Here is a tiny trained network, its code and every weight. The questions are about switching its units off for an input and a class, where a switched-off unit gives its printed mean instead of its output.

import numpy as np


def w(rows, s, z=0):
    codes = np.array(rows[::2]) - 128.0
    scale = np.full(codes.shape[1], s)
    scale[-1] = z or s
    return codes * scale


def norm(h):
    return h / np.sqrt((h * h).mean(-1, keepdims=True) + 1e-5)


def f(y):
    return np.maximum(y, 0)


def log_softmax(a):
    a = a - a.max(-1, keepdims=True)
    return a - np.log(np.exp(a).sum(-1, keepdims=True))


def net(x, mask):
    res = np.array(x, float).reshape(1, 3) / 4 @ E
    u = 0
    for l in range(3):
        y = f(norm(res) @ A[l][:, :-1].T + A[l][:, -1])
        res = res + np.where(mask[u : u + 6], y, B[l][:, -1]) @ B[l][:, :-1]
        u += 6
    return log_softmax(norm(res)[-1] @ U[:, :-1].T + U[:, -1])


A, B = {}, {}
E = w([
[166,3,211,160,170,168],'x0',
[123,178,171,57,159,211],'x1',
[103,192,74,180,219,5],'x2',
],0.0052)
A[0] = w([
[127,151,1,153,96,106,51],'0.n0',
[151,122,132,118,7,92,130],'0.n1',
[188,128,224,118,243,90,139],'0.n2',
[89,136,203,132,113,195,77],'0.n3',
[86,144,74,148,89,138,3],'0.n4',
[175,75,139,148,43,43,136],'0.n5',
],0.0076,0.003)
B[0] = w([
[80,130,151,2,104,124,255],'0.n0',
[11,80,124,66,139,133,231],'0.n1',
[35,101,18,142,136,61,236],'0.n2',
[149,113,182,64,183,84,207],'0.n3',
[74,172,145,72,87,177,163],'0.n4',
[63,165,168,181,144,145,244],'0.n5',
],0.0087,0.004)
A[1] = w([
[145,112,184,58,98,161,205],'1.n0',
[144,249,101,67,152,82,222],'1.n1',
[57,149,28,124,98,100,254],'1.n2',
[164,204,133,63,97,127,165],'1.n3',
[118,54,126,173,90,127,198],'1.n4',
[89,122,69,113,1,186,72],'1.n5',
],0.0077,0.00093)
B[1] = w([
[209,202,81,113,108,55,195],'1.n0',
[147,97,123,246,163,123,236],'1.n1',
[130,8,159,100,172,176,254],'1.n2',
[97,112,190,255,168,77,189],'1.n3',
[106,156,73,106,232,164,158],'1.n4',
[84,77,201,169,146,88,176],'1.n5',
],0.008)
A[2] = w([
[99,48,71,156,145,78,2],'2.n0',
[42,35,216,136,206,87,205],'2.n1',
[212,172,69,133,175,149,120],'2.n2',
[73,112,28,215,181,137,221],'2.n3',
[62,139,79,253,136,160,108],'2.n4',
[222,164,79,232,106,161,102],'2.n5',
],0.0069,0.0009)
B[2] = w([
[255,156,169,153,195,132,179],'2.n0',
[226,103,59,183,147,170,252],'2.n1',
[66,98,117,144,106,167,133],'2.n2',
[100,132,79,78,107,215,190],'2.n3',
[83,107,79,60,95,160,171],'2.n4',
[72,171,124,136,65,111,133],'2.n5',
],0.0096,0.015)
U = w([
[149,67,61,139,159,177,220],'0',
[25,94,125,60,67,120,52],'1',
[169,149,151,4,97,102,106],'2',
[75,192,88,150,87,110,3],'3',
[126,186,177,147,106,66,54],'4',
],0.017,0.0039)

Each question gives the input, the list of numbers given to net, and the class t.
The units are the neurons (one row each of A and B). Each row of codes is followed by its name. A weight is (code - 128) times the scale printed after its matrix; where a second scale follows, it is the last column's (A, B and U).
mask holds one flag per neuron, layer by layer. A switched-off neuron (its flag False) gives its mean, the last column of its row in B, instead of its output. The means were averaged over made-up inputs and are rounded, as every weight is.
A unit's drop is (log p(t) with every unit on - log p(t) with that unit switched off) / (log p(t) with every unit on - log p(t) with every unit switched off).
The circuit of an input: a set's keep is (log p(t) with only the set's units on - log p(t) with every unit switched off) / (log p(t) with every unit on - log p(t) with every unit switched off). Starting from the 12 units with the biggest drops (on a tie, the unit counted first), units are removed one at a time, each time the one whose removal leaves the highest keep (on an exact tie, the one counted first), for as long as the keep stays at least 0.8.
units of the circuit, in order: the units of the circuit, biggest drop first
most important unit: the unit with the biggest drop
top k neurons: the k neurons with the biggest drops, biggest first
top k neurons in layer l: the k neurons of layer l with the biggest drops, biggest first
drop of u: that unit's drop, to one decimal
input [-1,0,-8], class 2: most important unit	1.n0
input [-8,-8,-6], class 1: units of the circuit, in order	[0.n1 0.n0]
input [-4,-4,-4], class 1: units of the circuit, in order	[0.n1 1.n1 0.n0]
input [-3,-2,-2], class 1: units of the circuit, in order	[0.n1 0.n0 0.n4]
input [-7,-6,-4], class 1: units of the circuit, in order	[0.n1 0.n0]
input [-4,-5,-5], class 1: units of the circuit, in order	[0.n1 1.n1 0.n0]
input [-1,3,-1], class 4: top 2 neurons	[0.n2 1.n0]
input [3,0,-4], class 2: top 4 neurons	[1.n1 0.n3 1.n0 2.n1]
input [-5,6,-8], class 4: top 2 neurons in layer 2	[2.n3 2.n4]
input [-2,3,-1], class 3: top 3 neurons	[0.n2 1.n2 1.n0]
input [-5,-6,-2], class 1: top 3 neurons	[0.n1 0.n0 0.n4]
input [1,4,-4], class 2: top 2 neurons	[2.n1 1.n0]
input [-6,7,-6], class 4: drop of 0.n3	0.1
input [3,5,-8], class 2: most important unit	2.n1
input [5,8,-7], class 2: drop of 2.n1	0.3
input [-2,3,-7], class 2: drop of 1.n0	0.5
input [1,5,-3], class 2: drop of 2.n1	0.5
